Here is a tiny trained network, its code and every weight. The questions are about switching its units off for an input and a target symbol, where a switched-off unit gives its printed mean instead of its output.

import numpy as np


def w(rows, s, z=0):
    codes = np.array(rows[::2]) - 128.0
    scale = np.full(codes.shape[1], s)
    scale[-1] = z or s
    return codes * scale


def f(y):
    return np.maximum(y, 0)


def softmax(a):
    e = np.exp(a - a.max(-1, keepdims=True))
    return e / e.sum(-1, keepdims=True)


def log_softmax(a):
    a = a - a.max(-1, keepdims=True)
    return a - np.log(np.exp(a).sum(-1, keepdims=True))


def net(x, mask):
    ids = ['αβγδεζηθλμξπσφψω'.index(c) for c in x.split()]
    T = len(ids)
    res = E[ids] + P[:T]
    q, k, v = (res @ M[0].T for M in (Q, K, V))
    z = softmax(np.where(np.tri(T) > 0, q @ k.T / 3**0.5, -1e9)) @ v
    res = res + np.where(mask[0], z, O[0][:, -1]) @ O[0][:, :-1]
    y = f(res @ A[0][:, :-1].T + A[0][:, -1])
    res = res + np.where(mask[1:17], y, B[0][:, -1]) @ B[0][:, :-1]
    return log_softmax(res[-1] @ U[:, :-1].T + U[:, -1])


Q, K, V, O, A, B = {}, {}, {}, {}, {}, {}
E = w([
[131,137,251,117,135,74,117,97,136,153,164,90],'α',
[161,158,130,90,88,226,114,149,117,120,120,132],'β',
[165,135,120,157,70,182,179,27,88,94,159,161],'γ',
[193,89,113,144,96,177,92,105,63,127,63,191],'δ',
[167,135,216,64,91,96,111,126,160,210,126,86],'ε',
[117,46,141,105,123,101,104,135,145,174,115,99],'ζ',
[192,139,190,127,112,129,131,97,120,114,134,170],'η',
[178,95,226,159,174,107,147,68,37,128,113,142],'θ',
[82,120,76,119,114,178,165,177,145,168,117,142],'λ',
[45,50,124,164,126,150,159,108,66,122,122,135],'μ',
[108,134,163,109,91,127,126,134,123,143,120,194],'ξ',
[123,104,200,99,90,166,97,110,82,123,121,162],'π',
[166,106,74,165,151,154,167,123,180,145,123,78],'σ',
[164,104,139,153,166,192,165,141,119,115,99,44],'φ',
[129,142,101,124,103,114,103,167,118,218,88,104],'ψ',
[156,62,88,174,118,117,177,158,133,149,84,145],'ω',
],0.02)
P = w([
[117,162,215,138,49,166,234,94,160,161,34,158],'0',
[121,133,58,38,134,102,85,27,162,37,92,128],'1',
[118,144,213,135,77,173,165,161,106,194,83,107],'2',
[146,138,65,56,136,92,86,86,149,40,120,146],'3',
[149,134,189,144,82,188,153,159,93,212,118,75],'4',
[148,138,81,86,140,86,73,129,151,59,153,150],'5',
[154,131,174,155,68,197,136,163,67,230,155,78],'6',
[155,131,80,100,136,80,60,152,146,68,181,143],'7',
[169,134,169,157,66,210,111,161,49,249,198,82],'8',
[164,126,91,127,135,78,34,175,147,83,210,138],'9',
[137,145,185,135,63,195,144,168,84,226,122,86],'10',
],0.013)
Q[0] = w([
[94,188,52,30,184,59,27,143,105,2,171,177],'head 0',
[209,114,229,171,10,123,218,150,111,152,81,154],'head 0',
[242,144,89,147,208,137,61,69,161,89,153,96],'head 0',
],0.008)
K[0] = w([
[170,93,112,137,98,123,76,179,93,150,254,122],'head 0',
[126,165,178,126,51,131,151,60,154,139,67,139],'head 0',
[140,150,130,147,144,136,96,142,134,109,156,148],'head 0',
],0.015)
V[0] = w([
[240,254,174,142,127,69,132,79,138,102,150,93],'head 0',
[82,67,246,115,135,108,59,95,53,86,146,160],'head 0',
[59,194,116,67,56,57,104,160,171,174,129,155],'head 0',
],0.0094)
O[0] = w([
[137,83,115,96,59,53,179,244,120,88,155,136,150],'head 0',
[97,235,72,79,140,84,151,81,93,128,98,65,255],'head 0',
[142,247,180,219,82,80,44,144,112,76,115,63,193],'head 0',
],0.013,0.0069)
A[0] = w([
[97,160,161,181,149,154,89,123,126,143,106,95,58],'neuron 0',
[167,104,60,146,189,97,129,132,203,72,106,110,83],'neuron 1',
[140,106,165,142,131,177,164,116,152,201,124,152,217],'neuron 2',
[133,85,133,109,164,156,175,122,125,198,143,159,7],'neuron 3',
[117,93,152,131,182,199,121,105,173,169,145,170,43],'neuron 4',
[158,89,125,91,133,112,80,142,167,78,131,117,133],'neuron 5',
[137,139,166,194,115,181,89,120,181,165,133,164,166],'neuron 6',
[87,149,130,192,167,127,81,111,174,92,157,169,70],'neuron 7',
[97,125,126,123,121,142,112,172,154,178,125,75,113],'neuron 8',
[128,109,10,162,117,172,91,138,132,66,104,159,108],'neuron 9',
[128,137,103,81,184,162,80,85,168,91,117,141,143],'neuron 10',
[140,93,177,170,101,151,159,180,130,153,120,126,36],'neuron 11',
[86,132,88,105,196,113,138,98,137,32,205,119,115],'neuron 12',
[130,81,93,140,137,121,104,148,117,106,99,87,123],'neuron 13',
[149,135,127,145,162,184,100,94,121,182,131,129,152],'neuron 14',
[132,107,87,149,165,72,80,95,100,122,104,171,104],'neuron 15',
],0.014,0.011)
B[0] = w([
[134,111,82,126,88,131,133,130,200,177,167,194,253],'neuron 0',
[199,99,48,139,134,54,44,226,54,78,100,83,145],'neuron 1',
[88,157,136,91,180,166,50,219,81,77,198,56,209],'neuron 2',
[149,125,184,213,122,125,147,108,204,189,122,90,178],'neuron 3',
[254,169,117,138,119,64,132,112,112,180,71,193,180],'neuron 4',
[93,146,68,101,87,207,65,46,130,210,66,94,163],'neuron 5',
[123,31,109,168,149,102,189,95,88,89,84,87,249],'neuron 6',
[178,242,84,119,146,158,144,180,176,126,176,90,163],'neuron 7',
[156,137,174,151,168,138,153,72,79,73,132,180,174],'neuron 8',
[106,173,221,82,69,147,228,64,173,85,206,63,152],'neuron 9',
[119,72,87,147,111,127,108,194,53,171,239,135,185],'neuron 10',
[108,151,117,31,154,138,101,16,146,136,187,167,176],'neuron 11',
[129,79,180,225,247,212,128,126,226,77,110,175,180],'neuron 12',
[81,147,194,153,78,108,87,152,90,130,127,201,142],'neuron 13',
[50,150,146,84,107,91,135,153,183,100,44,153,205],'neuron 14',
[147,143,219,106,150,48,152,158,101,155,131,188,160],'neuron 15',
],0.0094,0.016)
U = w([
[147,115,63,95,132,140,96,152,133,86,77,180,206],'α',
[159,106,110,65,95,109,176,126,82,134,146,202,51],'β',
[170,195,131,118,117,147,68,159,128,61,165,171,119],'γ',
[160,113,87,105,130,126,111,95,97,160,135,124,35],'δ',
[143,111,167,140,159,112,148,151,84,122,68,161,126],'ε',
[135,144,154,121,134,152,140,163,161,172,120,166,21],'ζ',
[104,186,79,86,140,116,119,74,85,173,97,70,71],'η',
[92,133,97,137,162,166,92,158,52,88,145,108,251],'θ',
[3,113,142,143,133,105,107,169,167,82,105,59,88],'λ',
[110,109,79,128,140,109,187,167,131,164,148,71,165],'μ',
[82,131,137,109,83,198,117,158,143,150,162,94,84],'ξ',
[116,143,166,157,115,205,117,240,87,151,91,88,141],'π',
[140,117,148,217,69,140,132,121,120,157,91,160,252],'σ',
[84,104,76,120,135,65,89,165,115,181,125,113,71],'φ',
[94,88,101,127,122,117,149,69,151,95,166,124,36],'ψ',
[123,120,117,141,119,82,137,214,42,110,119,89,147],'ω',
],0.0073,0.0043)

Each question gives the input, a string of symbols that net reads in full, and the target symbol t.
The units are the heads (3 rows each of Q, K, V and O) and the neurons (one row each of A and B). Each row of codes is followed by its name. A weight is (code - 128) times the scale printed after its matrix; where a second scale follows, it is the last column's (O, A, B and U).
mask holds one flag per unit, heads first, then neurons. A switched-off unit (its flag False) gives its mean, the last column of its rows in O or B, instead of its output. The means were averaged over made-up inputs and are rounded, as every weight is.
A unit's drop is (log p(t) with every unit on - log p(t) with that unit switched off) / (log p(t) with every unit on - log p(t) with every unit switched off).
The circuit of an input: a set's keep is (log p(t) with only the set's units on - log p(t) with every unit switched off) / (log p(t) with every unit on - log p(t) with every unit switched off). Starting from the 12 units with the biggest drops (on a tie, the unit counted first), units are removed one at a time, each time the one whose removal leaves the highest keep (on an exact tie, the one counted first), for as long as the keep stays at least 0.8.
circuit, biggest first: the units of the circuit, biggest drop first
most important unit: the unit with the biggest drop
top k neurons: the k neurons with the biggest drops, biggest first
input η π π ζ ξ ξ π ξ θ, target β: top 2 neurons : neuron 11; neuron 2
input η δ ζ δ ξ π, target θ: circuit, biggest first : neuron 10; head 0; neuron 12
input ζ θ γ, target λ: circuit, biggest first : head 0; neuron 14; neuron 2
input ξ θ ξ θ ω ξ ω η ξ μ ζ, target σ: circuit, biggest first : head 0; neuron 2
input ψ π φ ξ π β π λ π, target ψ: circuit, biggest first : neuron 6; head 0; neuron 11
input ψ π α π ψ ξ ω ξ ω, target ψ: circuit, biggest first : head 0; neuron 11; neuron 6
input σ ξ φ ζ ω, target δ: most important unit : neuron 11
input η η η θ η ψ ω, target β: circuit, biggest first : head 0; neuron 11
input φ ξ π π ξ σ ζ, target ζ: top 2 neurons : neuron 4; neuron 3
input ω λ ξ ω ζ ξ ξ, target ε: top 2 neurons : neuron 4; neuron 6
input ξ ξ ξ π, target θ: top 3 neurons : neuron 10; neuron 12; neuron 0
input β α β η φ ζ β α μ α ω, target θ: top 3 neurons : neuron 2; neuron 11; neuron 0
input ψ ξ δ ω ω ξ ξ ω φ, target ψ: top 3 neurons : neuron 6; neuron 11; neuron 0
input θ ψ ε, target μ: circuit, biggest first : head 0; neuron 3
input δ η ψ ξ ω π ξ θ, target ε: top 2 neurons : neuron 12; neuron 15
input β η ψ η ξ, target θ: top 2 neurons : neuron 2; neuron 11
input η η ξ π π φ σ η ξ ω, target ω: most important unit : neuron 1
input ψ η μ θ, target ε: circuit, biggest first : neuron 12; neuron 15
input ζ π ξ ξ θ η π, target λ: circuit, biggest first : head 0; neuron 14
input β η λ, target θ: most important unit : neuron 2
input η ξ η π η ζ, target φ: top 2 neurons : neuron 10; neuron 2
input ψ ξ ξ ξ ξ ξ ξ α ξ η, target α: circuit, biggest first : head 0; neuron 5; neuron 12
input ξ ξ ψ λ, target μ: top 4 neurons : neuron 6; neuron 7; neuron 9; neuron 4
input μ ξ ξ σ ξ ξ α ζ π μ ξ, target φ: top 4 neurons : neuron 4; neuron 10; neuron 2; neuron 14
input η ζ ξ ψ η β ξ ξ ξ α, target λ: top 3 neurons : neuron 12; neuron 4; neuron 0
input γ η η ζ π η ψ ξ ξ ω ψ, target ξ: top 3 neurons : neuron 11; neuron 2; neuron 3
input ψ ξ η μ π ξ ξ μ ξ π η, target ψ: most important unit : neuron 6
